Each row is followed by its class.
[-18 -23 40 4 5 -34 14 21 -41 -20 -15 -8 -13 1 21 7 36 30 65 -12 -71 -25 -14 -28 -25 -32 -35 -35 -54 57 16 -19]
pov
[8 45 24 -23 33 98 -6 41 30 68 -60 -22 12 4 -28 21 -31 -10 -57 -40 -16 30 -17 27 0 -27 4 -52 -46 -29 26 -15]
Ger
[-37 9 16 9 -28 74 -43 18 -8 74 -8 30 -4 -25 -40 42 -3 13 -70 -13 -1 -17 20 0 1 -39 -4 -36 -15 -46 -7 -10]
Kir
[16 54 26 24 18 81 41 31 14 105 -41 12 -17 -26 -39 15 -6 15 -64 -52 -52 -34 7 -3 -8 -26 6 -46 -25 -30 -40 4]
pivu
[-8 10 28 -19 24 -20 53 15 -8 -23 11 -32 -11 -25 21 48 34 21 37 -22 -51 -13 -30 16 -23 -66 -22 -62 -48 63 19 -17]
luz
[-38 36 29 20 -24 65 -13 25 1 88 -4 13 -27 -18 -27 36 9 34 -81 5 -14 -19 13 -2 -10 -33 -2 -26 -3 -46 -42 -13]
ginon
[-36 52 21 4 27 84 -5 30 34 77 -64 -6 18 -31 -30 21 -29 -3 -45 -33 -4 8 -7 2 -9 -37 2 -50 -27 -22 21 2]
lif
[-36 -22 51 16 15 -19 20 36 -22 -20 1 -12 7 12 10 13 35 28 78 -40 -75 -1 -25 -15 -2 -34 -43 -62 -17 38 43 8]
ginon
[-38 -49 35 17 -7 -35 21 12 -46 -20 -6 -7 0 11 -9 -4 34 51 74 -24 -86 -29 1 -37 -12 -26 -42 -44 -7 42 33 -14]
Kir
[-17 43 13 14 20 102 -4 20 12 86 -34 10 -11 13 -49 17 -14 16 -87 -2 -21 -21 25 22 -17 -13 -8 -36 8 -54 -24 10]
Dunip
[-2 41 10 -26 24 89 -20 33 -5 65 -54 -7 2 -21 -25 24 -20 -25 -33 -15 9 24 -10 23 -12 -50 23 -45 -67 -5 25 1]
nas
[-35 -19 53 2 46 15 21 36 -29 -27 -2 -35 20 -23 6 18 25 20 51 -42 -40 -1 -24 -2 -4 -48 -44 -75 -23 63 51 -11]
biriv
[-30 39 28 25 -19 65 -1 27 0 96 -11 12 -28 -34 -27 48 0 27 -82 -9 -28 -19 8 4 -4 -45 4 -27 -16 -43 -40 -6]
ginon
[-25 -38 24 12 10 -20 25 7 -62 -27 -17 -33 -19 -9 14 -9 28 42 50 -3 -55 -23 1 -23 -17 -38 -30 -41 -23 63 25 -11]
nas
[-16 -14 24 -7 21 -2 14 15 -49 -42 2 -29 -5 -13 9 49 52 28 66 -6 -40 -24 -37 -2 -12 -69 -26 -60 -35 44 24 -18]
Dunip
[-4 2 36 25 56 -12 49 30 -8 -21 -30 -42 -19 -17 11 25 36 33 84 -35 -85 -18 -38 -15 -20 -32 -34 -62 -23 48 39 -7]
geg
[-8 37 4 24 16 93 -18 32 0 85 -50 -1 -18 -6 -30 7 -28 23 -106 -40 -35 -21 29 22 -5 -21 -7 -32 -15 -41 -34 9]
Ger
[-20 -17 36 19 36 9 25 35 -17 -28 -15 -37 4 3 7 -1 17 39 26 -54 -72 -19 -27 -10 6 -28 -45 -63 -12 48 28 -6]
Ger
[-33 -15 12 -4 8 -6 21 31 -45 -45 6 -22 -4 -24 12 12 40 36 86 -14 -29 -25 -33 -11 -6 -59 -22 -55 -39 56 22 -28]
nevek
[-19 50 45 2 36 74 11 45 37 85 -33 7 9 1 -25 34 -14 -8 -29 -35 -35 23 -11 14 -8 -35 -6 -54 -27 -28 14 2]
ginon
[-21 26 1 11 -12 102 -39 17 -11 63 -43 17 -8 25 -48 3 -6 18 -69 -7 -10 -33 22 -1 6 -10 10 -42 -19 -57 -12 19]
Dunip
[-5 50 12 -26 21 86 -2 47 11 68 -39 8 6 -13 -29 -1 -23 -18 -9 -18 -10 19 -12 18 -14 -32 13 -50 -54 -19 20 -15]
nevek
[-15 -6 20 -6 52 9 29 37 -23 -33 -1 -12 -3 3 15 -16 31 27 76 -23 -55 -26 -19 -18 -8 -39 -26 -61 -37 60 40 -13]
nevek
[-12 46 11 10 33 81 -2 20 9 82 -52 -6 -27 8 -34 18 -17 17 -54 -9 -35 -8 14 24 -41 1 -8 -38 5 -41 -7 4]
geg
[-1 -9 32 -2 54 6 44 19 -16 -22 -18 -47 -9 1 23 21 29 48 18 -32 -71 -22 -28 -7 -2 -48 -29 -52 -38 55 30 -30]
Ger
[-22 -38 19 -11 23 -24 24 27 -46 -24 -4 -6 -17 -15 16 29 51 21 76 -32 -66 2 -20 -15 -5 -46 -36 -56 -58 32 41 -3]
pulu
[-4 57 38 38 0 51 31 39 48 98 -42 9 -10 -32 -23 14 -25 -11 -71 -50 -39 -17 23 -10 -1 -39 7 -55 -34 -18 -30 3]
luz
[-8 -8 15 -26 44 -14 19 20 -37 -36 -7 -31 -21 -10 25 50 54 19 92 -15 -55 -4 -49 2 -30 -48 -22 -59 -52 56 51 -22]
geg
[-2 52 35 33 13 82 24 44 27 103 -48 10 -6 -27 -48 3 -8 -3 -71 -29 -54 -20 12 -6 14 -19 4 -45 -7 -41 -29 2]
Dunip
[0 51 32 34 17 80 20 40 22 104 -44 10 -14 -27 -43 11 -4 2 -74 -25 -52 -26 12 -6 4 -26 3 -42 -15 -38 -35 2]
Dunip
[4 38 21 32 24 80 28 35 15 114 -55 5 -25 -46 -37 0 -16 3 -96 -28 -41 -20 23 -5 10 -29 13 -31 -31 -22 -32 5]
nas
[0 52 24 25 11 80 21 58 31 97 -39 10 -13 -35 -39 -23 -14 2 -47 -30 -32 -13 11 -11 7 -16 8 -43 -30 -30 -27 -14]
nevek
[-40 -22 26 3 26 -12 10 31 -49 -27 9 -14 -6 -43 14 15 39 22 66 -32 -44 -13 -17 -24 -13 -60 -40 -65 -45 65 37 -14]
biriv
[-33 -39 27 31 11 -25 33 16 -52 -24 -23 -19 -25 -3 7 3 31 51 66 -25 -83 -24 0 -39 -15 -31 -41 -47 -30 28 24 5]
pulu
[-10 0 30 33 50 -14 46 16 -18 -18 -11 -33 -39 -25 28 37 55 54 52 -14 -75 -52 -29 -39 -15 -50 -23 -51 -30 55 17 -23]
geg
[-18 -24 28 -10 34 8 9 27 -38 -32 -2 -28 2 -16 8 7 31 12 50 -23 -34 -1 -28 2 -3 -43 -32 -62 -31 60 44 0]
nas
[-6 55 42 -12 24 86 6 39 35 81 -47 11 3 -14 -29 32 -15 -12 -64 -16 -18 2 -14 7 -3 -29 8 -37 -42 -19 -7 -24]
pov
[-33 -21 44 22 21 -9 30 16 -26 -29 -5 -23 6 16 3 5 27 36 62 -9 -70 -26 -20 -24 -20 -30 -46 -60 -3 43 37 -7]
Dunip
[-4 -2 39 -28 44 20 40 18 -27 -29 2 -23 18 10 4 22 26 20 72 -46 -56 -8 -42 20 -22 -32 -40 -78 -18 48 47 -3]
pivu
[-2 7 38 24 69 -6 45 21 -10 -21 -19 -34 -30 -19 27 31 43 39 65 -22 -81 -37 -33 -31 -20 -46 -27 -61 -29 55 36 -15]
geg
[-8 -19 26 13 36 -6 27 21 -41 -26 -12 -27 -20 -36 23 8 41 29 44 -20 -52 -31 -13 -30 6 -61 -18 -53 -45 70 26 -7]
nas
[-10 -14 32 -1 15 -21 17 27 -41 -21 -3 0 -22 -35 22 33 51 23 45 -22 -65 -36 -26 -24 -4 -56 -26 -42 -55 54 -1 -22]
pov
[-22 -25 55 3 29 4 3 38 -16 -28 -2 -10 28 -14 -8 27 28 11 73 -53 -60 -1 -29 -8 7 -49 -39 -73 -18 41 59 -2]
Kir
[-20 43 -14 -6 7 97 -10 29 -4 78 -26 12 -24 -3 -43 -6 -15 23 -64 1 -2 -17 24 30 -23 -10 2 -28 -14 -44 -32 -6]
nevek
[-6 28 6 3 4 85 -23 28 -4 70 -46 -4 -13 0 -28 9 -25 14 -87 -32 -22 1 23 23 -4 -17 -6 -31 -18 -47 -8 5]
Ger
[-7 49 14 -14 33 89 -8 42 22 76 -58 -14 15 -2 -22 29 -30 -8 -59 -45 -17 21 -8 36 -4 -36 3 -46 -48 -21 9 -9]
Ger
[-52 -18 26 6 28 -2 28 11 -12 -23 -18 -36 5 -16 1 9 19 44 43 -23 -45 -15 -25 -12 -16 -31 -47 -59 0 47 40 -9]
lif
[0 39 23 38 14 66 13 45 12 97 -55 11 -18 -55 -29 -4 -6 -7 -67 -38 -32 -17 20 -25 23 -40 17 -36 -39 -17 -22 8]
nas
[-30 50 16 -9 26 81 5 28 29 81 -67 -11 8 -27 -38 19 -27 0 -41 -27 -12 12 -13 6 -18 -33 4 -47 -31 -20 16 -6]
lif
[-15 38 26 7 -9 72 -20 30 -10 93 -10 13 -29 -20 -25 43 4 18 -75 -9 -24 -6 9 19 -17 -40 1 -29 -28 -44 -35 1]
ginon
[-9 42 21 -2 28 88 1 37 13 79 -51 -5 5 -31 -31 18 -22 -17 -51 -24 -6 11 -8 13 1 -42 15 -47 -47 -6 9 0]
nas
[-16 29 6 13 14 84 3 9 7 89 -63 -11 -27 -15 -43 6 -22 34 -88 -14 -23 -19 28 4 -19 -13 -3 -27 -8 -45 -15 7]
lif
[-42 35 8 9 -12 73 -9 13 16 85 -35 -4 -12 -44 -31 30 -10 24 -88 -2 9 -11 10 1 -11 -33 2 -25 -17 -38 -12 -12]
lif
[-30 19 5 -5 -6 77 -17 28 -16 81 -27 18 -25 -11 -36 24 3 14 -69 -7 -16 -4 15 8 -10 -19 0 -32 -35 -47 -24 -2]
pulu
[16 44 23 22 27 83 30 42 16 112 -57 -10 -25 -27 -35 12 -23 17 -110 -46 -65 -19 2 7 0 -25 5 -33 -36 -28 -42 -14]
Ger
[-12 51 17 2 -26 68 -5 18 19 75 -18 2 -19 -28 -22 41 -24 -2 -90 -13 0 -10 15 22 -16 -43 12 -46 -35 -30 -22 -2]
luz
[-7 47 38 24 9 65 20 44 36 108 -46 29 -14 -37 -29 14 -5 -3 -80 -32 -47 -25 7 -17 13 -21 6 -29 -42 -24 -41 -16]
pov
[-22 46 35 -5 13 84 -22 39 25 55 -36 7 27 -2 -25 33 -8 -27 -16 -15 7 11 -17 -6 4 -48 8 -61 -40 -25 29 -13]
Dunip
[-40 40 14 35 -22 85 -26 21 6 71 -18 17 -7 -28 -30 39 4 17 -81 1 5 -39 15 -8 11 -44 6 -37 -11 -46 -31 -4]
Dunip
[5 39 15 -15 24 81 7 31 25 82 -54 -23 2 -4 -18 34 -18 6 -70 -29 -17 19 -5 29 -3 -34 7 -35 -58 -27 8 -25]
Ger
[9 4 16 -31 28 8 37 15 -58 -26 12 -16 -19 -24 8 40 54 34 57 -30 -55 -31 -38 9 -25 -57 -22 -59 -32 49 7 -14]
pivu
[-20 32 11 -19 26 80 -10 47 18 74 -52 15 10 4 -26 31 -9 -20 -19 -37 -13 34 0 16 0 -29 8 -46 -71 -35 32 12]
pulu
[14 70 21 -28 32 97 14 29 20 73 -46 4 10 -2 -31 20 -17 -9 -22 -38 -21 7 -10 22 -21 -28 11 -57 -38 -24 16 0]
pivu
[6 1 60 2 51 -3 46 29 -8 -12 -20 -17 -11 -16 22 21 36 25 39 -24 -82 -32 -32 -30 -2 -46 -23 -48 -50 63 19 -28]
pov
[-20 33 23 6 -18 86 -22 27 3 76 -23 20 -24 -30 -30 37 -1 12 -97 -2 -3 -35 -6 -7 4 -31 9 -30 -40 -28 -44 -25]
pov
[2 43 41 -1 32 90 4 33 13 93 -43 13 -19 6 -40 9 -23 5 -95 -12 -43 -12 13 19 -29 -4 -11 -28 -5 -32 -36 -8]
pov
[-24 -6 47 13 33 -3 42 23 -6 -28 -9 -13 -9 -15 17 16 36 38 36 -19 -69 -43 -31 -39 7 -38 -29 -50 -29 62 18 -25]
pov
[10 51 33 21 13 80 43 37 19 100 -36 14 -6 -33 -43 14 -9 4 -62 -60 -52 -23 2 1 4 -21 0 -52 -12 -34 -29 5]
pivu
[-26 -17 16 1 23 -14 15 18 -37 -22 -19 -21 -14 -51 15 28 38 28 54 -35 -49 -20 -27 -26 -7 -63 -27 -55 -46 48 37 -2]
lif
[0 52 27 -19 6 95 -21 29 11 83 -27 15 -25 -14 -27 24 0 7 -100 8 -11 -18 9 15 -11 -19 10 -21 -33 -27 -38 -25]
pov
[-15 52 33 -16 11 86 -6 33 28 64 -41 -5 21 -5 -34 31 -15 -23 -20 -7 -4 23 -18 14 -6 -35 6 -56 -33 -32 30 -16]
Dunip
[-27 37 28 15 -15 66 -23 32 3 88 -14 17 -14 -14 -17 38 8 17 -66 -14 -17 -8 16 8 2 -39 5 -29 -31 -44 -23 1]
ginon
[-41 34 13 22 19 94 -12 34 4 86 -27 16 -8 -25 -39 0 -18 15 -84 -30 -14 -14 37 10 -6 -17 -14 -42 -9 -27 -12 14]
biriv
